Each row is followed by roughly how far along a hidden order it lies, from 0 to 20. A new part has a new order.
In the rows, 128 means zero.
[138 139 131 134 156  95 110 127 128 118 121 122 101 134 123 139 143 126
 127  84  77 115 120 141]	10
[123 132 125 124  80 133 128 129 124  99 127 125 195 145 113 132 111 149
 133 113 161 113 125 108]	17
[138 138 115 107  43 153 103 118 134  55  77 105 255 210  86 143  99 172
 121 130 164  93 109  86]	17
[150 145 125 126  92  92 125 126 153 108  84 124 151 177 122 139 144 123
 133  88 100 108 111 151]	4
[143 143 127 128 110  79 122 127 143 116  88 127 142 163 124 139 141 120
 134  71  88 106 118 156]	5
[108 129 132 139 131 132 134 134 130 152 139 145  87 101 134 115 118 122
 126 106 123 129 149 120]	10
[138 131 119 115  63 136 123 125 127  63 126 106 255 181 107 144 113 155
 135 150 172 106 108 110]	20
[124 125 127 135 137 119 142 134 124  91 149 152 172 129 126 133 108 148
 117  88 139 122 119 112]	18
[153 144 130 129 110  90 113 125 142 120 108 111 129 155 124 142 152 121
 139 103  93 112 112 158]	6
[117 125 134 144 145 125 153 138 145 158 142 155  72 108 155 108 119  98
 123 124 110 138 148 143]	4
[138 136 130 137 144 107 131 129 136 123 126 141 102 133 128 132 131 134
 120  85 102 122 119 133]	10
[124 139 130 138 105 144 125 132 152 141 120 139 105 137 129 114 117 123
 121 132 119 123 145 119]	6
[157 147 118 108  81 141  62 109 128  24  72  79 255 236  81 155 118 167
 110 144 112  73  96  92]	18
[136 131 128 138 129 122 143 133 132 109 158 140 135 125 127 133 125 144
 124 105 139 127 117 120]	16
[140 133 129 133 153 116 116 127 125  99 143 126 135 136 122 139 131 140
 119 107 111 117 114 122]	15
[116 126 130 126 113 138 129 130 147 132 100 128 144 153 142 110 115  93
 124 165 113 123 152 139]	2
[100 142 129 142  76 113 141 140 131 138 140 155 124  98 121 122 104 147
 140  50 150 114 153 107]	17
[132 129 129 130 147 118 121 127 124 116 128 129 137 132 124 134 130 134
 123 110 117 124 121 126]	12
[113 149 127 139  62 133 126 135 139 139 133 133 122 121 113 122 112 148
 141  82 145 110 149 106]	15
[144 131 127 131 152 116 107 126 124  44 140 126 215 170 116 144 114 149
 108 111 111  97 104 109]	20
[131 130 130 133 156 116 124 128 124 114 129 140 121 126 125 132 126 135
 118  90 109 122 119 124]	12
[146 142 127 129 108  90 130 128 147 123  98 130 138 162 128 137 138 120
 133  87  97 115 118 155]	5
[137 131 125 126  86 105 156 131 165 106  78 150 191 190 139 123 115 103
 121 113 116 119 125 150]	0
[125 131 128 123  93 148 119 127 149 130  99 112 155 165 134 114 119  98
 128 184 118 119 148 133]	2
[147 144 115 108  46 140 112 117 159  67  35 116 252 236  98 134 105 148
 109 121 128  95 110 105]	4
[128 127 127 126 132 130 125 128 121 108 133 129 152 131 123 132 123 139
 125 118 133 123 122 118]	14
[134 134 128 131 146 118 114 126 126  98 126 129 148 142 118 138 127 144
 117 101 110 114 115 115]	14
[124 128 128 127 129 128 127 128 129 123 116 133 134 135 124 127 122 131
 123 108 125 131 129 123]	10
[125 125 128 121  89 141 134 130 162 116  81 124 196 191 144 107 107  81
 120 192 112 115 149 144]	0
[137 131 127 128  94 118 152 131 162 117  97 145 165 174 140 120 117 105
 121 127 113 124 128 145]	2
[133 130 126 123 109 132 127 126 136 123 109 121 152 153 127 128 128 124
 129 143 127 124 127 132]	7
[118 132 128 128 105 142 125 129 138 126 106 134 131 144 127 118 114 121
 121 130 122 122 143 119]	7
[120 130 131 139 137 128 141 134 132 144 144 149  96 108 132 121 119 131
 125  99 128 132 137 121]	11
[104 141 128 139  75 121 136 138 128 134 139 147 130 105 120 122 108 144
 142  63 150 113 150 109]	17
[ 98 138 133 145  94 110 141 142 121 165 164 140  83  67 133 123 120 126
 157  75 145 122 160 128]	16
[137 129 122 120  96 131 121 126 122  58 122 124 240 174 108 141 108 157
 120 120 152 106 109 104]	19
[133 134 126 133 119 128 134 130 135  95 135 142 160 143 118 134 114 153
 117  94 138 118 116 108]	16
[128 136 126 129  97 144 129 128 149 120 104 134 142 157 123 120 113 131
 118 130 126 118 134 119]	6
[108 128 128 123 113 141 115 127 125 132 104 128 142 131 123 127 114 121
 125 130 125 120 149 114]	8
[ 96 133 135 149 112 105 152 144 119 166 175 158  84  60 140 117 120 125
 150  63 144 126 158 131]	17
[134 132 129 136 144 115 129 129 134 123 129 139 111 129 129 131 130 129
 120  99 111 125 121 130]	10

New part:
[128 109 129 114 131 144 144 107 115 123 142 129 169 136 130 119 132 114
 145 113 134 113 116 112 131 150 141 124 142 126 131 128 102 100  95 118
   1 125 128 152 124 145 116 131 106 114  89 122 139 126 105 113 116 131
 147 133 140 160 124 134 137 125 145 138 122 133 129 116 120 128 114 116
 144 132 131 122 135 125 165 135 128 136 108 142 121 133 138 149 126 145
 133 138 122 158 132 135 123 136 143 119 122 136 138 135 125 140 116 122
 166 130 137 128 111 127 128 108 135 112 128 126 134 150 125  86 134 115
 131 117  90 119 141 120 136 111 113 137 130 122]	12
[130 113 123 117 130 136 152  97 110 128 142 144 169 132 130 116 146 122
 139 121 128 102 115 106 129 138 124 127 141 115 135 134 102 100 105 137
  22 122 128 145 130 141 126 131 112 126  95 111 128 129 113 117 103 128
 138 138 134 148 128 133 137 132 136 149 122 152 122 128 110 123 119 110
 150 119 123 136 134 118 157 139 115 130 128 137 122 120 135 145 135 137
 128 120 135 139 132 141 123 134 128 120 125 142 135 117 128 142 120 117
 170 132 127 120 113 131 133 122 131 116 120 126 145 138 134  88 135 120
 127 116 100 106 130 116 137 108 115 132 126 122]	18
[126 112 124 104 125 135 133  96 116 127 137 129 161 134 120 114 130 118
 128 125 128 127 119 127 116 141 120 138 148 122 135 132 111 111 122 126
   4 124 129 146 131 137 140 142 116 127  98 117 129 133 115 117 112 130
 138 136 131 142 120 133 138 122 131 154 135 164 121 124 132 130 127 112
 133 120 111 144 133 127 158 144 140 135 120 136 127 118 139 142 128 137
 120 119 126 144 122 152 112 132 114 118 128 127 123 115 133 135 113 110
 161 136 121 140 118 137 124 124 114 124 131 123 124 128 111  89 128 136
 121 121 123 116 139 121 134 107 133 129 127 115]	11
[148 112 147 119 128 146 135 107 122 131 143 135 171 132 114 115 123  99
 125 104 144 113 109 131 104 142 157 122 141 130 108 135 111  98 119 146
  68  96 144 149 121 126 119 131  99 117  97 128 151 143 111 123 123 138
 135 133 143 128 125 142 137 140 134 133 139 100 160 122 146 129 139 116
 130 122 140 134 133 139 155 154 131 141  82 112 121 160 122 136 121 140
 116 124 118 156  83 135 121 118 133 130 107 128 137 116 131 134  85 105
 153 142 119 141 108 138 110  98 118  98 137 111 124 114 127  87 131 125
 120 111 114 111 137 115 137 100 137 120 133 122]	5
[132 103 128 118 136 137 149  97 117 124 142 131 173 135 127 118 115 115
 143 110 134 126 120 123 121 140 131 142 151 122 130 124 107  93 109 128
  21 117 130 153 125 135 122 142 110 115  99 116 127 126 114 115 113 127
 115 139 145 160 123 132 133 125 132 149 136 127 131 114 143 117 128 109
 134 121 109 141 139 142 163 135 125 140  99 139 114 125 131 139 125 151
 126 124 115 152 120 144 116 135 131 123 118 135 128 118 127 133  97 107
 162 135 119 148 108 127 113 113 125 112 168 118 119 129 138  84 131 127
 120 123 107 107 143 118 146  95 120 124 125 116]	10
[131 109 128 114 130 139 147 104 115 127 141 136 170 132 128 118 135 116
 135 118 129 112 115 112 128 140 130 128 142 121 130 133 106 103 111 131
   3 123 128 147 128 140 126 132 111 123  96 117 131 132 110 117 109 131
 135 136 138 153 128 131 136 129 139 142 131 139 126 125 117 122 120 111
 146 125 123 134 133 124 162 140 122 134 118 137 121 125 147 144 131 136
 131 128 130 145 129 141 123 133 133 118 125 136 132 119 128 139 115 114
 162 132 128 125 112 130 129 118 127 117 121 124 136 138 122  86 133 119
 128 116 101 109 134 116 138 109 120 133 128 121]	16
[154  98 141 110 119 136 114 100 124 127 141 130 163 141 122 129 120 117
 131 121 134 146 122 141 102 127 129 135 145 119 127 133 119 104 126 149
  64 105 133 134 127 130 140 138 123 134 101 130 102 140 114 130 104 141
 128 149 136 138 132 128 134 130 114 148 140 150 127 110 143 134 148 103
 125 116 101 152 131 138 155 145 148 138 102 124 132 125 116 136 127 131
 120 119 128 134 111 160 117 125 114 129 126 132 131 125 132 138 108 111
 158 146  99 125 116 142 117 112 129 115 125 107 122 117 126  91 121 123
 120 111 141 117 141 115 138  86 161 132 124 102]	7
[135 109 129 116 125 136 147 105 112 125 142 136 170 130 130 121 126 115
 146 123 131 115 118 115 124 139 129 134 145 125 121 127 112  97 110 125
   1 116 129 149 127 139 127 139 113 124  95 119 134 124 108 121 111 129
 133 130 130 152 127 131 136 135 133 142 131 135 129 129 112 116 117 108
 148 125 123 142 129 130 166 143 115 135 109 137 122 126 124 140 128 140
 133 126 126 142 130 141 125 133 138 122 123 134 136 114 126 132 119 110
 164 132 123 134 112 125 127 109 133 112 106 123 130 139  89  83 134 116
 125 122  95 114 133 112 140 109 116 131 127 113]	0
[127 116 120 123 125 139 150  97 119 120 141 141 168 134 123 110 131 116
 131 110 129 113 102 116 128 124 124 131 162 119 147 132 109  94 120 135
   1 148 106 148 136 145 112 117  97 118 101 103 117 135 107 112 108 136
 141 138 138 171 125 138 134 124 146 138 124 143 123 114 125 120 122 108
 137 131 129 126 136 119 151 135 137 141 124 145 120 128 112 157 123 129
 137 133 136 145 134 147 119 138 135 112 119 141 105 130 129 141 108 101
 153 126 125 124 107 128 124 114 125 124 111 126 130 150 127  89 133 121
 137 120  89 107 146 124 137 120 111 125 132 128]	20
